[[132 124 132 130 126 126 132 131 130 131]
 [119 137 120 124 132 132 119 120 125 121]
 [135 121 135 131 125 125 136 134 130 134]
 [152 105 151 140 118 115 152 151 140 150]
 [129 127 129 128 128 128 129 129 128 129]
 [125 131 125 126 129 130 125 125 126 125]
 [127 129 127 128 128 128 127 128 128 127]
 [134 122 134 131 125 125 135 133 130 133]]
->
[[132 132 126 132 130]
 [119 120 132 119 125]
 [135 135 125 136 130]
 [152 151 118 152 140]
 [129 129 128 129 128]
 [125 125 129 125 126]
 [127 127 128 127 128]
 [134 134 125 135 130]]

[[110 138 103 138 148 134 138 126 108 116]
 [106 145 101 106 114 142 139 136 101 122]]
->
[[110 103 148 138 108]
 [106 101 114 139 101]]

[[137 120 131 130]
 [150 110 145 131]
 [141 118 139 129]
 [134 121 128 130]]
->
[[137 131]
 [150 145]
 [141 139]
 [134 128]]

[[133 128 126 127 118 123 104 118 126 129 127 132 141 146]
 [152 128 126 127 113 120 126 118 130 129 127 134 101 148]]
->
[[133 126 118 104 126 127 141]
 [152 126 113 126 130 127 101]]

[[130 135 130 146 135 122 114 142 149]
 [124 134 122 151 148 127 128 136 154]]
->
[[130 130 135 114 149]
 [124 122 148 128 154]]

[[145 153 109 113 113 101 111 132 146 109 108 104 111]
 [154 130 119 116 101 135 101 156 156 103 123 153 103]]
->
[[145 109 113 111 146 108 111]
 [154 119 101 101 156 123 103]]

[[128 135 128 139 111 126]
 [108 137 135 146 136 156]
 [128 122 130 116 112 107]
 [121 129 132 140 122 147]
 [112 133 130 134 143 134]
 [118 136 131 141 126 135]]
->
[[128 128 111]
 [108 135 136]
 [128 130 112]
 [121 132 122]
 [112 130 143]
 [118 131 126]]

[[127 149 107 127 146 130 127 149 101 106]
 [102 108 141 153 149 157 104 110 136 143]]
->
[[127 107 146 127 101]
 [102 141 149 104 136]]

[[136 110 140 138 135 131 139 124 145 142 120 155 114 105 121]
 [112 124 152 126 120 134 136 111 131 128 118 120 138 124 121]]
->
[[136 140 135 139 145 120 114 121]
 [112 152 120 136 131 118 138 121]]
---
[[143 148 141 117 119 113 118 122]
 [113 113 121 140 141 137 141 129]
 [117 122 112 120 143 137 144 146]
 [134 128 143 149 114 131 114 108]
 [138 135 142 143 112 120 114 110]
 [142 145 138 119 118 109 114 123]
 [129 120 138 152 115 131 121 101]
 [143 146 140 116 119 109 117 124]
 [117 113 132 148 127 138 128 115]
 [113 113 118 141 138 143 139 130]
 [142 141 141 120 120 114 116 123]
 [129 126 139 152 117 130 120 109]]
->
[[122 129 146 108 110 123 101 124 115 130 123 109]
 [118 141 144 114 114 114 121 117 128 139 116 120]
 [113 137 137 131 120 109 131 109 138 143 114 130]
 [119 141 143 114 112 118 115 119 127 138 120 117]
 [117 140 120 149 143 119 152 116 148 141 120 152]
 [141 121 112 143 142 138 138 140 132 118 141 139]
 [148 113 122 128 135 145 120 146 113 113 141 126]
 [143 113 117 134 138 142 129 143 117 113 142 129]]

[[132 123 130 123 114 136 125 130]
 [138 142 104 115 136 129 128 121]
 [129 117 122 122 121 123 136 124]
 [121 113 141 134 133 120 128 130]
 [114 123 138 146 145 113 124 128]
 [122 125 139 125 123 134 138 146]
 [121 129 132 132 128 128 128 137]
 [124 130 131 134 114 138 120 131]
 [131 137 118 137 125 134 118 116]
 [141 119 133 115 119 132 133 130]
 [124 120 124 127 125 122 135 127]
 [138 134 108 118 134 123 131 116]]
->
[[130 121 124 130 128 146 137 131 116 130 127 116]
 [125 128 136 128 124 138 128 120 118 133 135 131]
 [136 129 123 120 113 134 128 138 134 132 122 123]
 [114 136 121 133 145 123 128 114 125 119 125 134]
 [123 115 122 134 146 125 132 134 137 115 127 118]
 [130 104 122 141 138 139 132 131 118 133 124 108]
 [123 142 117 113 123 125 129 130 137 119 120 134]
 [132 138 129 121 114 122 121 124 131 141 124 138]]

[[149 130]
 [109 149]
 [143 138]
 [102 129]
 [139 143]
 [147 134]
 [ 99 136]
 [137 144]
 [110 150]
 [147 133]]
->
[[130 149 138 129 143 134 136 144 150 133]
 [149 109 143 102 139 147  99 137 110 147]]

[[133  98 124 124]
 [138 146 134 130]
 [135 143 131 133]
 [123 130 122 131]
 [138 124 120 126]
 [124 121 116 128]
 [130 146 131 127]
 [127 138 134 126]
 [131 107 122 129]]
->
[[124 130 133 131 126 128 127 126 129]
 [124 134 131 122 120 116 131 134 122]
 [ 98 146 143 130 124 121 146 138 107]
 [133 138 135 123 138 124 130 127 131]]

[[137 136 122 114 147 117 135 129 147 124]
 [117 124 122 128 117 143 132 119 107 129]
 [120 154 125 123 135 131 155 131 134 116]]
->
[[124 129 116]
 [147 107 134]
 [129 119 131]
 [135 132 155]
 [117 143 131]
 [147 117 135]
 [114 128 123]
 [122 122 125]
 [136 124 154]
 [137 117 120]]

[[124 144 135 121 147 134 137 116 120 121 113 128]
 [113 130 123 107 126 117 147 130 126 126 145 122]
 [150 126 115 109 137 125 146 138 128 127 135 124]
 [137 125 130 128 130 103 132 103 132 134 113 111]
 [133 118 133 132 150 123 129 125 123 119 127 133]]
->
[[128 122 124 111 133]
 [113 145 135 113 127]
 [121 126 127 134 119]
 [120 126 128 132 123]
 [116 130 138 103 125]
 [137 147 146 132 129]
 [134 117 125 103 123]
 [147 126 137 130 150]
 [121 107 109 128 132]
 [135 123 115 130 133]
 [144 130 126 125 118]
 [124 113 150 137 133]]

[[144 126 138 100 138 110 132 138]
 [137 128 150 109 124 114 150 150]
 [145 127 135 100 140 110 127 135]
 [139 127 149 107 127 112 147 149]
 [144 129 124 102 143 111 115 124]
 [144 128 128 101 142 111 119 128]
 [141 127 147 105 130 111 143 147]
 [144 126 142 102 135 110 136 142]
 [143 126 144 103 133 110 140 144]
 [145 127 132 100 141 110 123 132]]
->
[[138 150 135 149 124 128 147 142 144 132]
 [132 150 127 147 115 119 143 136 140 123]
 [110 114 110 112 111 111 111 110 110 110]
 [138 124 140 127 143 142 130 135 133 141]
 [100 109 100 107 102 101 105 102 103 100]
 [138 150 135 149 124 128 147 142 144 132]
 [126 128 127 127 129 128 127 126 126 127]
 [144 137 145 139 144 144 141 144 143 145]]
---
[[122 127 119 126 123 128 119 137 129]
 [138 126 132 114 140 152 112 131 115]
 [131 143 133 110 124 121 124 130 113]
 [121 130 142 129 120 133 134 126 138]
 [128 137 133 120 124 134 125 131 123]]
->
[[129 115 113 138 123]
 [137 131 130 126 131]
 [119 112 124 134 125]
 [128 152 121 133 134]
 [123 140 124 120 124]
 [126 114 110 129 120]
 [119 132 133 142 133]
 [127 126 143 130 137]
 [122 138 131 121 128]]

[[129 129 128 125 129 127 128 128 128 126 128 127 128 128 127]
 [139 143 142 111 111 135 109 130 128 158 141 127 111 120 124]]
->
[[127 124]
 [128 120]
 [128 111]
 [127 127]
 [128 141]
 [126 158]
 [128 128]
 [128 130]
 [128 109]
 [127 135]
 [129 111]
 [125 111]
 [128 142]
 [129 143]
 [129 139]]

[[129 126 125 127]
 [136 138 154 152]
 [128 134 129 139]
 [118 125 120 128]
 [121 133 127 112]
 [117 122 132 115]
 [126 129 129 124]
 [105 127 121 124]]
->
[[127 152 139 128 112 115 124 124]
 [125 154 129 120 127 132 129 121]
 [126 138 134 125 133 122 129 127]
 [129 136 128 118 121 117 126 105]]

[[104 125 128 133]
 [135 136 128 126]
 [139 123 129 122]
 [114 131 123 131]
 [131 131 119 130]
 [137 127 131 129]
 [140 129 123 128]
 [102 129 129 130]
 [108 136 131 130]]
->
[[133 126 122 131 130 129 128 130 130]
 [128 128 129 123 119 131 123 129 131]
 [125 136 123 131 131 127 129 129 136]
 [104 135 139 114 131 137 140 102 108]]

[[134 131 135 113 131]
 [135 148 141 132 145]
 [112 130 126 145 145]
 [139 119 126 153 108]
 [134 131 135 113 130]
 [133 136 120 110 140]
 [126 114 106  98 130]
 [131 134 117 109 140]
 [134 148 141 132 145]
 [135 129 133 111 128]]
->
[[131 145 145 108 130 140 130 140 145 128]
 [113 132 145 153 113 110  98 109 132 111]
 [135 141 126 126 135 120 106 117 141 133]
 [131 148 130 119 131 136 114 134 148 129]
 [134 135 112 139 134 133 126 131 134 135]]

[[121 130 129 129 115 116 141 125 133 129 125 122]
 [102 132 122 143 113 113 149 136 151 132 124 114]
 [136 124 103 113 115 108 113 150 116 107 110 138]]
->
[[122 114 138]
 [125 124 110]
 [129 132 107]
 [133 151 116]
 [125 136 150]
 [141 149 113]
 [116 113 108]
 [115 113 115]
 [129 143 113]
 [129 122 103]
 [130 132 124]
 [121 102 136]]
